In the rows, zero is written as 128.
Known rows:
kepas: [121 145 147  93 128 146 127  86 109  71 116 129 132 187 128 155 134 123
 127 113 125 122 156 103 110 164 151 159 106 129 109 123 162 157 133  85
 170 132 163 105 201 103 134  70 163 158  82 167]
skefur: [152 127 165 104  77 176 111 127 155 107 158 130 130 103 115  89 126 169
 147 165 121  72 120 127 112 121 129 119 134 116 132 172 142 107 105 141
  75 151 150 132 103 139 186 191  94  94 127 180]
flisadrak: [114  50 110 131 135 104 114 143 158 164  90 113  97 161 145  98 129  88
 100 135  54 124  51 152 143  87 158 116 125  77 127 163 122 126 117 132
 147  90 132 184 114 182  80 107 127 150 177  84]
bruto: [105  77 128 108 104  84 139 131 114 174 121 144  85  99 128 102 115  94
  88 114 103 137 108 118 166 103 131 135  97  79 125 156 102 137 109 128
 125 103 105 184 138 158  93  95 122 166 153 109]
skifliskil: [169 120 141 108 110 174 131 140 161  98 165  92 157 111 128 104 130 174
 139 172 123  70 117 139  89 128  94 108 133 131 118 162 132 101  81 129
 107 161 119 132 100 121 170 184  73  96 175 171]
veplon: [140 141 143 102 117 166 108  64 119  74 128 108 141 200 124 159 129 135
 145 123 116 138 142 114 116 154 161 159 137 107 109 122 175 160 141  79
 179 124 168 134 193 100 124  92 157 147  90 139]
feze: [153 147 115  96 149 139 143  99 114  77 120  99 156 197 131 177 143 132
 133 121 114 121 148 114 107 161 150 150 102 127 113 133 155 170 108  82
 207 149 148 120 210 102 125  81 143 152 108 148]
kupla: [114 175 115 172 148 122 119 149 106 144 112 152 124 108 131 154 141 130
 160 107 163 160 161 138 141 127 115 120 160 173 154  79 110 131 168 177
 106 119 114 101  94 130 117 152 153  91  84  90]
muplin: [110 172 111 163 156 123 134 138 117 151 123 161 127  98 131 147 144 111
 158 105 161 164 147 146 145 132 125 124 163 166 149  88 104 107 187 174
 118 128 105  90 106 123 126 160 156  99  87 102]
mezel: [137 167 146 128 117 136 101  61 115  76 135 120 148 172 106 169 115 152
 123 122 138 146 138  91 112 142 157 148 111 112  96 130 177 177 142  68
 164 129 178 121 179  89 131  83 155 145 103 145]
brafi: [102  72 134 111 106  91 148 120 126 176 135 141  84 100 130 103 104  82
  86 125 115 152  94 121 158 108 143 128 103  77 138 157 119 118 117 118
 117 107 111 180 123 151  96  87 116 162 162 104]
travakir: [142 137 170 107  94 163 118 120 146  92 170 128 127  92 120 100 118 177
 131 155 131  70 124 123 102 112  96 119 126 124 114 173 135 102  98 142
  78 156 134 122 107 134 180 171  89  97 138 191]
ditri: [127 135 146 105 120 162 122  70 109  74 137 107 142 190 129 161 117 135
 126 124 139 136 154 109 109 157 141 155 134 114 100 109 169 153 141  72
 173 123 157 118 187  85 127  84 158 161 101 148]
fogru: [103 174 123 182 162 113 109 138 111 135 113 158 121 102 128 153 140 121
 150 106 162 158 151 143 129 115 100 128 158 169 139  85 113 119 174 182
 114 122 108  92  98 128 123 150 154  89  94 100]
zupus: [156 147 144  83 145 173 188 141 194 128 192 121 160  76 125  88 141 175
 132 180 118  87  88 152 112 150 145  87 128 130 124 187 144  84 136 127
 119 188 129 104 102 120 182 188  81 126 161 182]
plefu: [147 123 165  94  91 173 135 121 148  97 176 129 128  88 125 105 122 159
 145 164 130  80 121 123  97 132 121 118 128 119 139 162 145  91  99 138
  75 167 128 130 107 134 185 182  88  94 131 189]
vuzan: [132 147 145  98 126 154 130  77 107  73 128 120 135 186 126 165 126 129
 129 112 124 129 154 103 110 152 151 160 116 117 108 120 165 159 135  81
 173 130 157 121 200  99 134  82 164 159  81 158]
ribrir: [ 92  60 129 117 114 111 128 122 138 157 108 127  75 135 147 104 120  87
  97 123  75 127  79 145 156  91 131 130 133  75 121 155 115 116 116 131
 133  91 107 194 125 171  84  96 126 165 156  95]

Facts:
zedru (α stavom,veplon,klidrin,dabres,guklas) (ψ b)
mezel (ψ b)
runun (ψ c)
plufi (ψ a)
gesagol (ψ c)
stavom (ψ c)
gabru (ψ a)
fikun (ψ c)
dustol (α plugi,drigrel,broflik) (ψ a)
trigral (ψ b)
brotren (α traskastos,kepas,gesagol,drigrel,fikun) (ψ b)
guklas (ψ b)
bristam (α badozu) (ψ c)
mava (ψ a)
sogar (α zususki)
dokor (ψ b)
dunaskes (ψ a)
fudam (ψ c)
skogrul (ψ b)
fufis (α dunaskes)
drigrel (ψ c)
befor (α drepum) (ψ b)
veplon (ψ b)
plokil (α flidruk) (ψ c)
ditri (ψ b)
gedru (α biful,getum,vuse,kupla,fuplok) (ψ c)
traskastos (ψ c)
toduki (α drage,zunon) (ψ b)
tegriskul (ψ a)
plorus (α fuplok,runun)
skifliskil (α vaskan,pomu,ditri) (ψ a)
kepas (ψ b)
klazater (ψ a)
zupus (α dunaskes,muplin,zabeklar,pabrin) (ψ a)
flastol (α kluklibar,tigabil,skogrul) (ψ c)
ribrir (ψ c)
flistis (ψ c)
kluklibar (ψ a)
skefur (ψ a)
greflar (α butril,plefu,klazater,brafi,pabrin) (ψ b)
plugi (ψ b)
trusar (ψ b)
nukle (ψ c)
vatror (ψ c)
lastufla (α dunaskes,fudam) (ψ a)
treno (α flugrudri,fuplok) (ψ c)
flafla (ψ a)
feze (α flafla,vatror) (ψ b)
zabeklar (ψ b)
plaban (α lavu,biful,plugi,skefur) (ψ a)
vuse (ψ b)
brafi (ψ c)
skatrisem (ψ c)
viflis (ψ c)
klilal (α mufiral)
vaskan (ψ a)
lodum (α pabrin) (ψ c)
dragrestim (α trusar,vuse,roplis) (ψ c)
stunos (ψ c)
subrem (α stavom,flafla,vuzan,vuse,stunos,floflel,kepas,ludo,bruto,bropok)
rurazi (α ludo,drepum) (ψ c)
sitri (α gabru,viflis,trigral)
fuplok (ψ b)
tigabil (ψ c)
moson (α klopak) (ψ a)
klidrin (ψ a)
travakir (ψ a)
viplipur (α bropok) (ψ c)
drage (ψ a)
skigrer (α ribrir,stunos,lurem) (ψ c)
pabrin (ψ b)
flisadrak (α fuzi,veplon,plugi,ribrir,mava,sarus) (ψ c)
dabres (ψ a)
bruto (ψ c)
vizul (α plufi,traskastos,broflik,drage) (ψ b)
groguk (α biful,mezel,skatrisem,klidrin) (ψ a)
trabrus (α mezel,fogru,travakir,vuse,roplis,flistis)
plefu (ψ a)
vuzan (ψ b)
ludo (ψ a)
drepum (ψ b)

Rows:
No name comes twice in this set of rows, the named rows included.
[111  84 120 110 167  81 197 136 157 189 162 125 109 102 135 128 111  69
  77 149 103 179  48 132 137 139 173 110  84  74 171 159 146 100 129 111
 138 147 116 169 110 157  96  78  94 161 191  98]	lodum
[135  91  87 104 140  66 163 159 119 172 103 129 114 112 137 121 130  99
 101 117  73 127 104 128 159 118 138 127  66  91 132 176  91 147  74 132
 166 124  96 190 153 171  90  91 101 154 161 110]	viplipur
[121 188  80 155 199 123 153 170 155 163 111 142 171  88 125 109 166 158
 157 101 147 144 138 178 173 132 122  90 169 185 106 110  89 120 212 165
 171 122 110  63 104 107 117 174 160 141 116  92]	fufis
[140 140 141  89 130 173 174 114 108  81 135  86 119 209 160 169 146 175
 128 133 151 127 201  98 120 130 172 113 130 122 143  67 163 195 130  59
 119 128 183 143 163  98 113  63 164 194  92 148]	fuplok
[129 107 121 142 134  71 157 168 134 172 106 116 107 125 139 123 122 148
  71 135 107 139 105 109 150  62 156  88  80  86 140 149 116 186 103 108
  97 112 153 192  97 172  82  78 109 171 185  89]	gedru
[163 129 152  98  73 173 116 122 147 106 168 126 136  92 117  95 124 174
 149 163 124  81 129 128 114 128 117 123 126 117 132 174 138 106  87 134
  85 151 134 138 122 132 181 192  86  85 126 179]	dabres
[107 181 172 127 153 131 122  74 111  56 126 123 129 177 127 192 125 158
  93 113 138 117 145  90  83 108 133 134  96 125  85 136 164 180 142  82
 156 137 171 112 178 110 131  56 157 160  93 163]	vuse
[142 151 150  75 108 184 155 136 185 125 175 130 159  57 111  42 152 212
 141 143 123  53 125 159 152 124 126  90 148 130  77 198 114 100 155 130
 119 149 136  97 122 104 186 205 111 161 137 188]	dunaskes
[179 127 149 123 101 167  90 146 178 107 135 116 159 133 115  90 140 181
 149 184  88  68  91 126  93 114 158  96 127 124 140 177 159 121  99 135
  90 152 181 125  89 152 179 194  86  70 146 161]	plaban
[103 210 121 214 207  83 102 147 119 120 100 145 146 103 130 179 133 146
 122 109 156 150 130 134  99  90  90 101 130 177 116 106 113 143 167 177
 128 138 118  81  80 135 118 132 143  84 121  93]	trabrus
[140 147 144 102 174 149 174  78 136  91 169 104 153 186 136 190 125 105
 117 148 127 163 113 114  81 181 181 138 106 108 144 114 203 135 153  69
 178 166 162 104 173  97 133  70 138 145 118 151]	greflar
[137 187 110 197 132 111  89 146 117 158  97 165 144 106 116 146 140 146
 167 122 150 180 141 126 148 118 151 113 154 163 165  92 121 148 174 175
 105 116 153 105  92 136 120 163 152  72  87  77]	biful
[133 189  88 160 190  88 143 176 102 140  88 152 141 115 144 181 174 116
 160  93 120 133 152 141 120 116 106 123 120 186 151 115  91 134 127 197
 167 150  78  97 142 164 120 149 138  68  82 111]	subrem
[120 163 106 163 149 137 144 160 110 148 111 141 114 119 147 152 150 130
 159 113 165 157 179 144 142 128 120 117 174 172 164  57 102 129 163 173
  97 123 112 105  98 125 115 149 154 104  86  92]	flugrudri

Now the same elements, written a new way:
Known rows:
lurem: [141 116 110 122 149  99 118 127 149 145 137 141 153  73 109 112 163 113
 113 103 129 118 147 106  87 122 136 112 159 138 122 139  94 131 190 147
 200 112 159 182 108 150]
skifliskil: [112 171 159  89 133 129 167 149  90 113 155 153 169 147 113  96 103 111
 141 156 106 137 153 147 154 159 133 145  87 141 124  88 162 147  98  68
 100 141  76 129 126 166]
dustol: [134 163 149 108 106 133 170 158 106 134 130 144 167 141 106  83 132  85
 187 116 143 141 151 169 138 186 148 166  86 138  87  90 194 156 146  82
  93 137  61 121 146 142]
bruto: [108 130 139 125 126 122 110 110 126 132  60 101 101 161 154 148 100 162
 110 150 132 138 110 106  82 138 140 125 110 110 124 166 146 115  93 160
 129 114 167 120 162  82]
bristam: [ 47 176 138 110 108 136 128 119 153 120 118 126 127 183 144 140  91 149
 117 130  91 138 116 124  73 173 150 117 103  95 112 140 140 129  72 173
  87 127 144 131 152  83]
skefur: [181 129 156 128 142 115 159 125  79 115  99 121 135 123 110  96 118 119
 152 157 151 129 138 142 165 139 134 166  85 163 116 105 173 138 123  59
 141 132  96 128 148 173]
floflel: [151  99 116 119 147  92 101 141 132 156 130 136 143  71 103 107 168 124
 104 116 121 115 132 109 110 120 140 111 174 139 140 132  94 125 184 147
 180 126 157 164 107 141]
sarus: [146 111 112 133 144  96 121 127 150 142 140 136 143  72 101 107 171 117
 116  99 126 112 140 107  96 122 143 117 159 142 119 131  97 131 192 153
 189 115 163 184 114 147]
ribrir: [102 145 133 131 123 151 127  87 147 118  64 113 122 166 153 156  95 142
 138 137 151 139 132 113  52 147 134 133  93 109  91 178 154 118 111 156
 149  86 175 153 164  95]
viplipur: [ 62 163 136  88 108 180  95 133 139 153  79 135 140 167 151 128 109 147
  95 160  91 145 101 126  60 164 152 118 132 101 129 155 164 128  73 174
  73 130 144 104 147  72]
mufiral: [122 118 123 134 154  71 126 138 138 135 155 136 138  82  99 118 159 130
 103 107 112 111 148 108 114 118 142 110 162 137 134 124  80 128 175 148
 184 119 160 185 105 146]
flisadrak: [ 58 177 122 119  98 184 135  94 174 123  97 134 139 182 139 130 109 128
 145 115 116 137 122 143  48 180 158 135  98  99  78 156 173 141  91 179
  94 106 147 148 160  85]
zufim: [148 105 115 131 147  84 116 135 140 143 138 132 138  72 102 109 166 125
 107 105 115 112 135 109 110 123 139 110 162 141 136 127  89 131 185 149
 184 123 158 170 115 141]
flugrudri: [159 110 117 110 159  54 111 141 156 136 148 141 136  66 113 118 155 114
 119  99 116 108 128  94 110 116 151 121 153 141 140 142  89 133 174 172
 195 134 143 147 105 151]
gabru: [157 138 164 115 155  98 162 133  67 111 113 129 139 128 120 109 102 120
 138 171 145 131 154 128 160 132 125 158  83 151 128 104 157 130 119  54
 147 120  98 136 134 174]
fogru: [146 111 111 132 141  76 108 142 137 145 146 122 135  83 101 106 169 139
 107  93 118 115 134 109 111 122 134  95 162 142 136 125  82 133 188 131
 185 130 162 170 125 147]
vuzan: [152 100 105 166 126 195 107 125 128 125 152 123 103 136 159 174 134 110
 129 145 174 126 124 153 195  72  84 140 154 116 142 147 119 109 131 112
 101 117 111  95  95 125]
kupla: [162 109 113 127 147  72 106 139 153 141 143 131 130  70 102 108 166 128
 109  98 118 109 129 109 116 119 142 107 156 148 136 136  89 135 174 152
 194 129 155 152 117 146]

Rows:
No name comes twice in this set of rows, the named rows included.
[169 134 153 112 143 108 153 141  65 116 108 119 138 128 118 104 113 130
 146 160 149 136 147 135 163 132 113 134  86 164 123 101 154 132 121  37
 141 132 102 131 151 176]	travakir
[155  95 112 164 122 194 106 140 128 132 143 123 106 130 162 171 138 106
 138 141 183 127 126 158 189  76  86 144 159 111 142 148 124 113 141 115
  98 114 106  91  99 116]	kepas
[ 91 130 116 164  93 163 127 177 140 140 199 136 106 156 155 155 146  97
 171 105 145 137 129 179 198 118 106 140 164  88 133 107 123 124 139 132
  44 135  71  85  92  86]	vizul
[ 83 177 135  75 126 102 108 129 179 113 116 137 120 174 162 148  85 138
 142 113  95 136  90 113  65 164 170 119  92 104 119 176 152 143  54 211
 110 149 116  74 149  99]	treno
[131 152 110  67 145  71 105 161 188 136 186 166 157  79 111 106 155 100
 129  79  80 112 117 117  94 140 170 106 150 132 136 144  97 156 144 202
 165 162 108 111  90 155]	plorus
[113 116 125 120 100 138 135 115 171 149 164 177 185  81  99  74 185 123
 101  70  63 149 111  94  80 155 154 104 150  91 146  95  65 146 156 132
 162 140 123 113  92 143]	fufis
[160 109  92 200 101 207 128 103 162 113 159 121 103 136 148 160 153  85
 178 102 202 121 129 176 181  93  98 169 133 124  95 147 147 121 155 127
 110 103 108 118 114 126]	plugi
[193  79 113 138  95 200 131  92 151 107 129 124  95 144 135 205 125  91
 205 133 137 117 145 115 163  72  39 129 156 178 164 104 101  95 139 138
  45 139 121 102  97 115]	pabrin
[107 130 150 150 116 116 135  93 132 124  62 111 104 158 150 136 104 167
 117 127 122 149  98  85  78 140 140 130  95  84 120 153 126 117  93 139
 151 105 161 107 163  90]	fudam
[175 107 148  88 158 125 172 124  53 125  97 106 159 125 115  98 101 132
 110 168 164 140 144 146 173 129 121 157  96 144 147 105 175 133 134  82
 145 149  92 120 143 160]	ludo

Now the same elements, written a new way:
Known rows:
vuzan: [126 121 174 150 130  81 157 146 168 135 143  81 136 173 101 119 102 129
 119 158 168 173 102 186 176 102 155 145]
zunon: [114 140  93 109 123 126 115 136 159 117 150 149 130 125 159 122 151 126
 131 166 143 165 114 130 157 106 150 152]
kepas: [141 128 162 143 149  88 161 137 176 126 151  97 131 169 111 128 121 130
 123 161 168 177  98 181 177  78 158 154]
ribrir: [136  93  46 126  95 150  97 130  96 115 120 132 181 145  67 127 132 124
 129 165 140 104 125 126 131 139  94 188]
muplin: [125 107  92 107 107  83 104 128 141 131 138 102 128  94 158 127 147 121
 107 197 115 153 154 143 134 153 158 103]
drigrel: [141 120  35 109 114 144 111 109 110 114 149 160 153 157  85 132 142  99
 137 141 124 101  97  96 149 101 103 177]
stavom: [130 107  82 124  98 140 112 136 106 136 125 114 166 163  69 119 117 103
 133 143 128  90  99 117 156 149  84 182]
flistis: [111 147  85 132  96 116 122 106 111 137 126 135 114 137  93 146 115  99
 146  81 103  77  74 125 148 159 102 169]
lodum: [112 102  69 117  70  68  81  76  97 143 149 140 139 133  83  99 152  80
 111 142  68 105 145 110 140 158 110 134]
viflis: [ 93 119  29 138 103  98 140 128 136 158 114 170 171 154 111 134 151  72
  97 133 132 116 116 120 125 132 106 167]
trigral: [ 90 132 121 165 135  44 171 125 196 153 126 123 149 156 136 141 139 130
  80 160 190 197 123 209 140  99 156 137]
nukle: [116 119  65 124  81 106 100 108  99 132 141 143 161 146  87 124 135  88
 130 130 116 108 110 108 123 147 110 157]
moson: [116 117 157 164 108  92 121 152 155  97 147 131 139  66 122 128 134 110
 115 180 144 112 137 116 107 102 189 137]
groguk: [ 83 136 195 176 108  91 103 125 140  43 131 147 113  47 124 135 113 127
 135 147 140  87 125 150 127 102 190 162]
runun: [132 122  71 160  81 131 108 122  75  95 144 152 169 143  82 159 129  86
 124 136 113 123 100  98 114 152 101 148]
vatror: [131 107  67 132  85 115 117 130 100 138 140 125 164 159  77 121 128  80
 131 142 119 104 102 104 150 148 100 159]
skifliskil: [120 126 199 141  81  89 111 145 143 136 179 115 156  65  99 172 137 141
 115 175 129  87 112 111  82  97 192 158]
rurazi: [ 95 104  99 132  69  97  98 113  96 138 145 135 171 180  85 102 127  69
 147 146 116 102 105 105 154 137 113 165]

Rows:
No name comes twice in this set of rows, the named rows included.
[ 97 146 154 144 113  45 125  97 159 129 165 138 128 171 122 111 141 125
 128 157 159 179 104 188 162  80 189 151]	toduki
[ 79 120 183 157  93  47  97  94 147 113 126 102 147 160  91 102 116 153
 136 149 174 170 133 229 159 108 170 175]	zedru
[115 135 155 155 109  59 137 117 159 135 146 108 134 153 115 130 126 140
 108 152 160 189 118 194 138 111 175 131]	dokor
[134 127 163 152 124  76 159 148 167 147 142  83 141 161 105 125 115 138
 104 159 174 190 105 179 153 105 152 133]	drepum
[130 116 142 147 129  96 124 129 163 123 123  94 141 139  90 132 120 180
 109 169 191 176 125 219 138 113 152 172]	veplon
[144 153 121 174 113  80 142 149 155 138 148 104 112 177 124  84 109 140
 150 126 189 211 121 191 111 125 177 104]	skogrul
[ 65 130 118 153  55 107  78  89  57  73 145 172 159 154  87 144 120  76
 153 116 100 110 103 118 133 150 121 176]	gedru
[ 83 102  74 120  60 109  43  81  77  92 128 162 191 156  67 106 140 108
 150 165 132  99 135 146 136 133 122 199]	flisadrak
[122 142 134  98  79 121 108 158 133 172 160 101 155 114 122 173 140 161
 114 165 138 152  98 124 108 137 139 151]	pomu
[160 134 119 175 118 132 134 183 161  97 145 132 112  70 141  86 117 122
 139 151 171 133 135 111  91 116 196 104]	kluklibar
[139 119 145 162 135 137 121 148 152  49 138 151 131  48 115 158 132 144
 107 182 152 108 131 132 108  91 176 154]	skefur
[134 123 154 156 135 137 133 165 167  70 124 119 114  35 112 156 111 151
 112 160 158  92 124 140 115 107 172 161]	klidrin
[102 112 127 171 143  96 169 167 201 113 122 157 142  56 139 139 145 110
  74 187 164 116 136 134 110  96 170 142]	gabru
[110 114 152 142 126 113 100 122 152  49 153 166 137  72 125 123 143 124
 134 193 147  98 136 124 136  64 198 169]	dustol
[ 36 127 105 130 102  60 120 129 178 135 119 169 162 139 168 115 149  96
 108 174 159 178 146 163 147 123 153 152]	sitri

